Here is a tiny trained network, its code and every weight. The questions are about switching its units off for an input and a target symbol, where a switched-off unit gives its printed mean instead of its output.

import numpy as np


def w(rows, s, z=0):
    codes = np.array(rows[::2]) - 128.0
    scale = np.full(codes.shape[1], s)
    scale[-1] = z or s
    return codes * scale


def f(y):
    return y / 2 * (1 + np.tanh(0.7978845608 * (y + 0.044715 * y**3)))


def softmax(a):
    e = np.exp(a - a.max(-1, keepdims=True))
    return e / e.sum(-1, keepdims=True)


def log_softmax(a):
    a = a - a.max(-1, keepdims=True)
    return a - np.log(np.exp(a).sum(-1, keepdims=True))


def net(x, mask):
    ids = ['αδζηθλμξτφψω'.index(c) for c in x.split()]
    T = len(ids)
    res = E[ids] + P[:T]
    r = res
    for j in range(3):
        rows = slice(2 * j, 2 * j + 2)
        q, k, v = (r @ M[0][rows].T for M in (Q, K, V))
        z = softmax(np.where(np.tri(T) > 0, q @ k.T / 2**0.5, -1e9)) @ v
        o = O[0][rows]
        res = res + np.where(mask[j], z, o[:, -1]) @ o[:, :-1]
    y = f(res @ A[0][:, :-1].T + A[0][:, -1])
    res = res + np.where(mask[3:19], y, B[0][:, -1]) @ B[0][:, :-1]
    return log_softmax(res[-1] @ U[:, :-1].T + U[:, -1])


Q, K, V, O, A, B = {}, {}, {}, {}, {}, {}
E = w([
[191,180,228,153,155,104,90,78,115,199],'α',
[122,219,174,209,123,106,154,214,65,205],'δ',
[183,197,231,102,58,136,108,144,69,221],'ζ',
[58,81,193,72,206,181,46,236,108,171],'η',
[164,193,100,166,128,109,31,179,101,239],'θ',
[199,203,255,142,126,164,146,66,189,160],'λ',
[171,196,114,172,178,77,112,194,176,186],'μ',
[227,189,121,153,99,75,169,204,100,95],'ξ',
[61,87,182,160,222,121,217,186,121,137],'τ',
[37,81,230,77,41,85,52,58,177,91],'φ',
[83,95,113,228,179,37,178,60,62,157],'ψ',
[68,65,134,250,211,174,24,122,111,122],'ω',
],0.0086)
P = w([
[136,209,98,145,109,141,125,142,252,190],'0',
[116,218,193,167,185,49,46,160,145,67],'1',
[157,146,143,156,79,133,150,159,218,231],'2',
[109,192,161,114,182,111,86,150,92,61],'3',
[158,103,164,171,58,120,160,172,188,240],'4',
[110,164,154,101,179,128,112,119,57,77],'5',
[156,64,172,176,53,117,163,181,171,235],'6',
[108,133,144,98,175,133,130,99,27,87],'7',
[143,31,175,178,49,106,168,183,154,242],'8',
[99,105,137,92,181,133,143,78,9,99],'9',
[130,1,183,170,48,103,157,181,145,238],'10',
],0.0076)
Q[0] = w([
[160,101,137,189,122,119,170,138,119,183],'H0',
[184,115,193,222,37,86,136,129,185,222],'H0',
[141,146,137,139,150,97,132,149,74,70],'H1',
[93,91,114,104,93,155,120,99,139,105],'H1',
[53,215,93,64,247,153,78,21,56,22],'H2',
[204,84,152,214,25,64,217,199,173,205],'H2',
],0.011)
K[0] = w([
[96,47,100,145,135,150,148,124,90,110],'H0',
[51,11,149,109,127,132,126,106,98,131],'H0',
[164,133,66,180,137,102,161,174,137,99],'H1',
[112,134,152,110,80,100,105,116,171,89],'H1',
[194,238,132,152,125,122,121,126,162,119],'H2',
[82,24,125,122,143,107,144,108,96,122],'H2',
],0.012)
V[0] = w([
[48,84,134,119,123,179,30,68,186,115],'H0',
[167,102,78,253,222,202,115,144,116,103],'H0',
[114,143,98,192,246,130,138,176,58,219],'H1',
[102,94,171,82,76,127,102,95,130,153],'H1',
[223,166,76,158,43,105,37,84,75,144],'H2',
[149,129,69,219,125,23,247,31,133,85],'H2',
],0.0071)
O[0] = w([
[100,16,189,100,141,104,70,180,128,186,99],'H0',
[205,81,136,212,144,210,77,119,131,78,7],'H0',
[4,129,111,182,154,153,95,167,69,206,241],'H1',
[181,144,129,80,135,186,163,105,81,86,69],'H1',
[115,137,94,149,11,100,65,24,178,78,83],'H2',
[177,91,134,234,160,24,176,2,148,193,23],'H2',
],0.0072,0.0017)
A[0] = w([
[129,202,124,91,157,120,139,112,71,105,228],'N0',
[140,183,153,140,132,132,113,125,84,113,254],'N1',
[119,124,139,99,181,121,157,170,79,132,104],'N2',
[71,141,132,107,162,131,113,178,57,104,184],'N3',
[254,148,151,83,133,130,138,101,107,73,102],'N4',
[112,158,19,172,54,136,143,153,136,152,73],'N5',
[172,142,135,127,164,223,148,165,99,147,104],'N6',
[102,118,130,160,87,87,134,64,172,147,176],'N7',
[128,172,130,145,97,119,131,132,101,111,221],'N8',
[164,147,126,106,147,181,202,136,106,144,148],'N9',
[99,159,143,86,132,126,202,163,126,182,165],'N10',
[94,168,143,118,145,135,143,152,93,133,213],'N11',
[167,87,123,132,110,179,136,146,246,158,185],'N12',
[190,139,119,179,169,126,177,150,128,177,63],'N13',
[235,141,39,94,48,157,219,112,128,91,86],'N14',
[123,104,127,80,54,148,74,169,149,177,114],'N15',
],0.0097,0.0037)
B[0] = w([
[72,97,181,164,189,124,121,104,127,72,204],'N0',
[102,110,162,110,174,128,108,97,150,69,222],'N1',
[152,174,101,93,117,130,102,133,157,137,194],'N2',
[159,127,182,113,83,115,108,111,164,86,235],'N3',
[32,44,103,132,172,212,230,59,114,187,150],'N4',
[47,46,37,157,135,149,143,78,174,101,162],'N5',
[151,90,102,104,127,191,73,144,147,98,191],'N6',
[167,151,138,158,69,82,79,155,147,110,187],'N7',
[126,111,150,114,137,123,112,118,150,68,199],'N8',
[166,152,78,45,139,167,106,90,97,119,164],'N9',
[127,103,128,48,133,113,151,87,143,134,255],'N10',
[130,118,147,87,116,115,122,92,123,95,225],'N11',
[120,188,161,154,104,122,145,221,129,182,187],'N12',
[176,75,125,134,177,125,101,86,154,196,201],'N13',
[180,99,48,125,68,237,254,119,89,168,152],'N14',
[58,107,96,126,124,129,150,136,45,143,230],'N15',
],0.0086,0.0068)
U = w([
[138,215,183,130,143,33,27,136,154,79,229],'α',
[83,58,153,134,160,139,123,83,188,88,147],'δ',
[79,87,103,131,190,230,188,65,2,122,114],'ζ',
[151,153,89,93,80,179,96,154,109,98,5],'η',
[85,139,52,137,118,142,92,129,112,152,58],'θ',
[157,237,160,134,72,168,166,136,180,141,84],'λ',
[113,163,75,135,147,111,121,162,194,144,90],'μ',
[175,101,66,141,51,144,158,133,155,112,127],'ξ',
[182,96,98,90,184,151,112,101,156,164,97],'τ',
[91,130,123,100,107,67,196,159,88,178,166],'φ',
[181,89,142,173,94,73,120,100,138,173,34],'ψ',
[137,92,157,200,129,178,138,207,57,147,169],'ω',
],0.0082,0.0026)

Each question gives the input, a string of symbols that net reads in full, and the target symbol t.
The units are the heads (2 rows each of Q, K, V and O) and the neurons (one row each of A and B). Each row of codes is followed by its name. A weight is (code - 128) times the scale printed after its matrix; where a second scale follows, it is the last column's (O, A, B and U).
mask holds one flag per unit, heads first, then neurons. A switched-off unit (its flag False) gives its mean, the last column of its rows in O or B, instead of its output. The means were averaged over made-up inputs and are rounded, as every weight is.
A unit's drop is (log p(t) with every unit on - log p(t) with that unit switched off) / (log p(t) with every unit on - log p(t) with every unit switched off).
The circuit of an input: a set's keep is (log p(t) with only the set's units on - log p(t) with every unit switched off) / (log p(t) with every unit on - log p(t) with every unit switched off). Starting from the 12 units with the biggest drops (on a tie, the unit counted first), units are removed one at a time, each time the one whose removal leaves the highest keep (on an exact tie, the one counted first), for as long as the keep stays at least 0.8.
circuit, biggest first: the units of the circuit, biggest drop first
most important unit: the unit with the biggest drop
top k neurons: the k neurons with the biggest drops, biggest first
which heads matter: for each layer, one digit per head in row order, 1 if its drop is at least 0.15 and else 0, layers parted by /
input ξ ω τ φ τ φ λ θ, target α: which heads matter -> 000
input φ τ φ τ μ α φ, target φ: most important unit -> H0
input η η ξ φ φ τ τ φ, target ζ: top 3 neurons -> (N4 N14 N3)
input ξ η τ ζ φ ξ φ μ ξ, target φ: circuit, biggest first -> (H0 N15)
input φ φ ξ ξ ψ η ξ τ φ τ δ, target τ: which heads matter -> 001
input ξ ω ξ ξ ψ, target ψ: circuit, biggest first -> (H2 N7)
input ω α α ξ η ξ ζ, target η: circuit, biggest first -> (H2 N6)
input δ ξ μ ζ ξ φ η θ ξ, target η: circuit, biggest first -> (H2 N6)
input λ ω ξ θ φ φ τ φ, target ζ: circuit, biggest first -> (H1 N4)
input λ θ δ ξ ξ δ, target δ: top 2 neurons -> (N5 N0)
input ξ θ τ λ ξ η ξ τ ξ μ, target α: top 2 neurons -> (N4 N14)
input τ ξ ξ ψ ξ, target ψ: circuit, biggest first -> (H2 N13)
input τ ξ α ζ μ μ δ η ξ θ α, target η: circuit, biggest first -> (H2 N6 N2)
input φ η θ, target η: top 2 neurons -> (N6 N3)
input φ ξ ξ φ λ θ, target α: circuit, biggest first -> (N4 N14 N15)
input ξ τ η λ φ φ ξ φ λ λ ζ, target φ: circuit, biggest first -> (H0 N15)
input ξ μ η λ η φ ω δ, target α: most important unit -> N3
input θ λ ξ, target ξ: circuit, biggest first -> (N14 H2 H0)
input ξ ξ ξ δ ξ ψ ξ ω φ λ, target α: circuit, biggest first -> (H2 N7 N14)
input θ θ φ ξ ω φ η ξ μ δ, target α: top neuron -> (N3)
input ψ ω ψ λ φ ξ φ τ θ μ, target α: top 3 neurons -> (N4 N15 N14)
input φ η λ η ξ ψ ξ ξ, target ζ: top 3 neurons -> (N14 N4 N7)
